(in the rows, 128 means zero)
Each row of numbers belongs to one of the elements below and depends on some of the facts about them. Some rows are named. Which element is each other row?

There are 2 kinds of fact about the elements: ε, η.
ε: points at; η: is directly part of
birir -ε-> grifi; bodutrik -ε-> flifil; brogra -ε-> plugok
brogra -ε-> fatren; brogra -ε-> stedevor; brogra -ε-> meses
brugek -ε-> distostok; gade -ε-> druliflom; gotas -ε-> drefol
gotas -ε-> plaflin; gotas -ε-> sifomes; griler -ε-> stestegrul
griler -ε-> flonotro; grokla -ε-> fitum; kledrer -ε-> trobi
kledrer -ε-> ziple; klokanul -ε-> vati; klokanul -ε-> flebretrak
klokanul -ε-> fitum; lale -ε-> beso; lamikan -ε-> flinipam
lamikan -ε-> nokul; mipla -ε-> druliflom; nustom -ε-> tibu
silol -ε-> lonok; silol -ε-> milun; skanu -ε-> klabok
skarul -ε-> sozas; skarul -ε-> skaplen; skeplo -ε-> plivan
skeplo -ε-> druliflom; skeplo -ε-> fezak; stete -ε-> plivan
stigo -ε-> stedevor; stigo -ε-> trogar; stigo -ε-> grifi
tipedru -ε-> sozas; torek -ε-> listen; torek -ε-> sifomes
toskom -ε-> saza; toskom -ε-> pluma; truklu -ε-> stestegrul
truklu -ε-> koske; truklu -ε-> gemim; truklu -ε-> sifomes
beso -η-> pledun; birir -η-> flifil; bodutrik -η-> listen
brifer -η-> tipedru; brogra -η-> ziple; brugek -η-> tipedru
bunu -η-> distostok; distostok -η-> flifil; dofo -η-> pamor
drefol -η-> grosom; druliflom -η-> nupi; dufer -η-> kosesu
fatir -η-> nustom; fatren -η-> bodutrik; fezak -η-> ziple
fitum -η-> sozas; flebretrak -η-> grubofu; flinipam -η-> grosom
flonotro -η-> flifil; fogram -η-> bodutrik; fogrek -η-> lale
fulon -η-> muklori; gade -η-> mabom; gemim -η-> grubofu
gistidam -η-> sozas; gitu -η-> pamor; gotas -η-> distostok
grifi -η-> muklori; griler -η-> lale; gristelak -η-> grosom
grokla -η-> dofo; grosom -η-> ziple; grubofu -η-> pamor
grufedre -η-> griler; gutisa -η-> klubok; klabok -η-> pledun
kledrer -η-> silol; klokanul -η-> grubofu; kosesu -η-> ziple
koske -η-> skivus; lamikan -η-> griler; lonok -η-> brogra
mabom -η-> pamor; meses -η-> fogrek; milun -η-> fogrek
mipla -η-> fogrek; mubagris -η-> fogrek; mupor -η-> brogra
nokul -η-> grubofu; nosom -η-> dofo; nupi -η-> ziple
nustom -η-> klubok; pabroris -η-> lale; plaflin -η-> kosesu
pledun -η-> sozas; pleklaste -η-> pledun; plivan -η-> pluma
plugok -η-> skivus; pluma -η-> ziple; satristin -η-> klubok
saza -η-> pluma; semebe -η-> listen; sifomes -η-> brogra
silol -η-> klubok; skanu -η-> distostok; skaplen -η-> birir
skarul -η-> ziple; skeplo -η-> grubofu; skivus -η-> muklori
stedevor -η-> silol; sterir -η-> birir; stestegrul -η-> fogrek
stete -η-> pledun; stigo -η-> ziple; tibu -η-> kosesu
tipedru -η-> flifil; torek -η-> mabom; toskom -η-> tipedru
trobi -η-> kosesu; trogar -η-> satristin; trugim -η-> skarul
truklu -η-> ziple; vati -η-> pluma

Some rows with their names:
[106 115 136 107 120 142 140 148 135  69 128 105 112 113 104  98 102 128
 156 118 115 144 108 151 114  93  87 145  94] -> pamor
[ 97 215 124 148 133 124 138 174 123  74 173  98 115 108  99 101 104 128
 153 168 122 172 112 164 116 118  85 147 108] -> skarul
[115 121 136 108 119 140 138 148 128  65 123  99 119 113 102  98 103 127
 133 118 112 144  93 155 113  91  85 144  93] -> trobi
[ 99 117 133 107 121 136 139 150 131  66 126 103 112 111 100 100 110 129
 159 118 115 144  98 152 114  95  89 147  93] -> fogram
[ 99 127 173 168 121 116 139 150 146 102 213 100 113 122  97 107  85 135
 134 231 115 192 132 154 114 156  87 210  94] -> stete
[104 112 136 107 121 133 141 148 134  67 125 106 112 110 113  98 115 127
 157 117 114 143  98 151 113  97  87 144  94] -> klubok
[115 115 121 137 128 122 139 157 136  65 169  97 141 125 142 133  83 132
 135 154 114 168 120 156 117  92  87 144  94] -> brogra
[139 167 131 107 176 115 158 165 126  70 123  98 136 108 108 153  85 171
 151 178 114 146 131 153 130  95  87 144 135] -> truklu
[121 120 136 127 141 113 148 149 132  72 137  99 134 107 104 122  85 145
 153 157 117 143 130 152 131  96  85 146 113] -> griler
[113 111 135 106 120 130 140 148 133  65 129 103 112 114  98  99  99 129
 165 118 114 145 100 151 116  96  91 145  93] -> fogrek
[134 160 132 109 180 113 178 176 126  86 133  98 121 108 106 157  85 169
 160 181 113 145 153 153 140  95  86 144 123] -> torek
[120 111 128 107 119 127 141 148 126  64 134 100 115 116  97 100  99 130
 161 120 113 145  95 152 120  94  98 144  94] -> meses
[ 98 112 160 110 121 141 142 237 123  93 154 148 127 148 132 101  84 129
 178 120 161 163 135 153 121  92 101 145  98] -> fitum
[ 98 114 153 112 120 137 141 251 124 120 184 105 144 147 132 145  87 129
 152 117 167 193 174 152 148  92  84 144 102] -> klokanul
[111 121 132 108 120 136 138 148 136  65 124 109 113 117 106  98 105 127
 147 117 114 144 100 151 113  93  85 145  93] -> nupi
[ 99 159 124 107 124 128 139 158 123  69 132 102 115 107  98  98 117 128
 161 117 113 144  91 152 113 105  92 145  94] -> skaplen
[115 124 130 109 120 135 138 149 128  65 123 108 113 118 101  98 107 127
 137 117 112 145  95 151 112  92  86 145  93] -> gristelak
[106 115 136 108 122 143 144 150 128  68 128 102 111 112 100  98 104 127
 148 118 112 144 104 151 115  93  91 146  93] -> gitu
[ 97 208 122 161 137 117 139 179 123  84 181  97 115 109  99 110  94 127
 162 156 125 171 105 156 116 124  84 147  99] -> tipedru
[115 111 134 108 120 126 141 149 127  65 127 101 112 113  97 100  99 129
 160 119 113 145  97 151 119  96  96 145  94] -> grufedre
[112 121 132 108 120 137 139 148 136  65 122 110 112 116 106  98 105 128
 146 117 113 144 100 152 113  92  85 144  93] -> grosom

Which element is each row?
No name comes twice in this set of rows, the named rows included.
[107 115 137 107 121 148 147 151 128  71 130 101 112 113 100  98 102 127
 146 117 113 144 111 151 117  92  91 147  94] : nosom
[119 112 123 154 142 116 138 177 136  66 208  97 133 135 166 164  84 150
 156 171 112 181 114 152 117  92  85 144  95] : birir
[117 125 138 108 133 142 160 152 127  72 123 104 112 110  99  98  97 129
 154 118 113 145 116 151 119  92  89 146  93] : gemim
[104 111 146 108 120 154 139 184 123  85 137 115 113 127 106  98  91 128
 156 118 123 145 128 152 124  92  95 147  93] : flebretrak
[110 111 138 109 120 139 140 179 123  67 124 126 118 133 110  98  95 128
 145 118 119 144 107 151 114  92  88 145  94] : vati

The same elements again, as new rows of numbers:
Known rows:
[122 134 133 130 121 126 128 129 134 146 147 126 134 157 139 152 143 136
 130 117 130 130 112 162 126 115 120 133 126 136 124 123 115] -> fatir
[117 116 142 131 146 130 131 160  75  95  88 136 152 101  85 101  93  85
 121 122 139 171 126  76 115 147 123 104 117 108 176 155 156] -> lale
[122 132 126 121 135 130 132 131 135 145 139 126 128 133 150 143 142 144
 126 128 126 113 125 145 144 121 134 146 130 147 119 115 132] -> trugim
[112 144 133 117 139 121 109 147 130 121 114 119 152 154 140 153 148 135
 116 131 132 114 124 154 147 121 119 126 115 147 136 135 143] -> meses
[129 144 120 104 129 137 125 129 144 122 137 126 142 142 139 141 150 142
 142 134 122 115 121 162 126 140 135 143 126 131 121 120 111] -> brifer
[129 132 137 116 139 128 113 123 141 139 138 116 131 141 146 135 134 129
 111 135 132 106 122 159 125 119 121 135 138 140 116 128 118] -> nosom
[141 124 134 141 110 142 188 125 119 135 117 137 133  85 123 128 100 112
 102 106  89 118 142  96 153 135 138 143 136 149 130 119 141] -> kosesu
[135 118 139 135 122 148 196 131 107 143 115 142 135  77 128 122  96 110
 104 103  91 127 136  93 151 135 147 154 142 152 137 120 146] -> ziple
[132  80 125 157 151 113  80  85 113  90 163 179  85  60 135 115 180 116
 190 155 143 163 159 136  67  63 145  81  37 168 104 199 124] -> stete
[124 115 105 158  75 153  57 137 195 162 163 121 160 134 157 105  68 164
 122 152 126 168 109 142 190 151 166 117  99 154  95  96 152] -> druliflom
[142 129 150 159  77 136 181 119 116 137 129 134 147 137 100 143 104  92
 109  81  92 149 112 129 115 126 110 115 129 125 139 136 107] -> klubok
[136 133 133 118 144 129 116 111 155 160 138 111 151 134 128 136 144 128
 104 153 142 104 136 159 114 110  94 135 141 122 103 116 131] -> flebretrak
[122  96 100 179  89 152   6 135 188 151 160 120 149 135 133  72  45 150
 133 180 171 194 108 114 158 156 170  88 105 113 100 114 146] -> gade
[113 122 124 182 117 138 157 119 101 114  60 157 116  96 102 117 108 112
 127 128 130 135 147  48 133 120 177 126 156 108 136 146 143] -> brogra
[127 142 136 103 130 102 105 125 128 124 148 112 102 148 138 141 146 150
 133 108 113 117 118 141 142 133 113 143 132 133 103 109 129] -> koske
[124 141 135 110 129 118 114 127 136 136 136 120 121 141 143 141 144 144
 129 123 122 124 118 153 133 123 120 142 128 139 118 120 126] -> fogram
[156 126 153 131 114 139 150 108 133 123 112 115 139 103 114 110  88  86
  75 117  97 105 130 124 115 136 111 120 150 134 126 145 115] -> mabom
[104 148 132 156 108 125 120 118 138 135 100 135 132 177 138 164 159 137
 129 120 134 119 114 152 127  99 144 130 146 128 118 138 111] -> stedevor
[122 119 151 127 130 125 131 128  84 113  99 139 109  91  88  89  93 100
 137 111 125 182 113  73  98 144 131 130 142  94 151 146 136] -> bodutrik
[124 126 142 109 154 135 110 129 132 144 138 115 133 138 148 127 127 121
 107 135 141 112 113 164 115 119 125 141 148 139 122 133 115] -> nokul
[118 143 137 114 126 119 112 123 138 134 122 122 122 144 143 144 148 144
 128 123 123 122 117 152 132 119 127 144 135 137 118 127 126] -> fatren

Which element is each row?
No name comes twice in this set of rows, the named rows included.
[143 102  74 133 152 106 106 137 100  64 189 124  94 184 114 114 152 137
 177 125 150 100 154  86 133 158 137  90 130  77  99 101 115] : gotas
[137 123 130 117 145 124 110 123 135 129 154 110 124 155 147 130 132 123
 107 129 133  89 125 154 129 124 118 125 146 135 107 121 114] : gemim
[120 108 147 168 111 140 160 137  77 134 121 152 133 127  80 113  92  83
 139  96 141 195 103  90  84 127 129 110 139  90 162 145 112] : silol
[114 152 146 109 125 110 101 120 134 134 119 119 109 139 139 145 149 151
 130 120 116 125 112 147 134 124 124 153 136 135 110 122 129] : plugok
[113 160 107 184  86 141 133  94 133  55   7 162 134 133  78 124 141 114
 149 148 121 119 149  58 106 136 197 109 165  72 126 173 105] : birir
[122 107 147 163 115 141 157 136  77 130 119 151 132 121  81 108  92  84
 139  99 140 193 105  88  85 129 132 112 138  90 161 146 115] : nustom
[100 112 130 140 152 131 108 147  92 143 139 143 120 149 120 124 130 124
 159 129 178 175 102 124  94 115 141 129 136 100 146 133 119] : kledrer
[133 108 139 154 141 126 104  93 115 115 178 166 116  59 141 162 174 122
 154 139 109 118 154 161 103  82 149 125  53 202  86 165 120] : plivan
[155 131 139 124  98 113 159 114 121  98 128 118 117 122 107 120 111 108
 109  89  74 116 136 101 140 148 105 116 132 123 116 124 128] : listen
[110 105  96 176  90 144   5 160 176 134 149 121 171 145 125  89  56 155
 138 176 170 203 112 110 180 162 163  78  77 122 120 115 171] : mipla
[ 93 174 134 156 103 107  90  98 151 110  47 133 106 168 137 165 175 158
 129 133 122  99 127 128 140  97 162 140 161 124  98 149 122] : grifi
[100 117 128 122 170 126  93 158  94 122 123 134 130 135 123 116 131 126
 149 142 175 162 115 118 112 126 137 126 126 110 154 137 143] : lamikan
[131  84  79 146 169 102 118 150  78  88 196 125  78 176 129 112 141 136
 162 112 158 102 154  64 155 140 144  98 141  92  99  90 140] : truklu
[ 74 149 106 203 125 122  94 108 128 108  26 159 102 163 129 153 170 154
 149 160 173 107 148  74 136  83 208 124 172 102 111 156 132] : stigo
[131  83 121 193 120 141   9  99 149 120 183 152 128  77 123 100  99 119
 148 182 158 168 138 133 103 112 169  79  58 155  82 165 123] : skeplo

Now the same elements, written a new way:
Named rows:
[149 135 126  76 133 166 111 163 153 117 138 139  94 114 139] -> skivus
[148 136 126  76 134 165 110 163 148 111 139 137  97 114 139] -> muklori
[159 129 120  81 133 158  97 178 136 127 143 150  99 110 132] -> koske
[132 142 123  65 114 169 116 150 148 126 127 112 135 115 139] -> brugek
[147 137 127  91 136 184  90 156 116 102 146 105 119 116 147] -> tipedru
[153 131 123 100 131 177  81 169 123 132 160 151 108 111 150] -> sozas
[144 134 120  76 132 167 112 168 143  98 134 128 110 113 130] -> brifer
[150 128 118  94 134 174  79 171 118 119 153 147 120 111 142] -> skaplen
[153 133 133  57 127 165 113 150 127 126 126 124  96 121 133] -> stigo
[153 133 128  69 109 164 102 151 154 121 136 154  93 122 133] -> kosesu
[145 130 127  66 131 166 115 174 146 111 137 135 121 114 136] -> grufedre
[153 135 134  70 111 165 119 151 131 125 129 116  86 120 138] -> brogra
[144 132 121  74 140 166 110 165 143  95 131 129 109 112 134] -> sterir
[146 132 131  63 123 159 108 152 141 127 133 144  87 116 145] -> grosom
[148 134 123  67 141 165 111 167 142 121 132 137 103 115 135] -> gutisa
[157 138 126  74 157 165 114 166 150 143 152 129  94 119 143] -> grubofu
[155 140 129  75 144 166 114 174 152 140 142 147  93 117 144] -> pamor
[150 132 127  66 120 161 109 155 136 131 132 144  90 120 135] -> trugim
[149 135 124  68 143 162 111 167 139 128 132 137 103 116 134] -> semebe
[135 129 125  51 173 185 132 167 125  19 148 132  71 132 127] -> skanu
[162 141 133  70 155 169 106 177 126 131 131 128 104 120 138] -> torek

Name these rows:
No name comes twice in this set of rows, the named rows included.
[168 123 113  87 182 160 124 178 180 167 122 146  86 124 152] : nokul
[154 134 134  80 119 178  86 146 109 131 145 116 103 121 153] : skarul
[145 124 117  69 166 179 126 183 131  65 163 173  64 131 121] : klabok
[157 118 117  75 149 158 116 162 165 145 102 161  71 122 156] : flinipam
[130 136 117  76 111 162 103 158 166 146 138 160 117 105 144] : distostok
[149 133 136  75 126 170 110 171 144  85 140 114 109 113 140] : griler

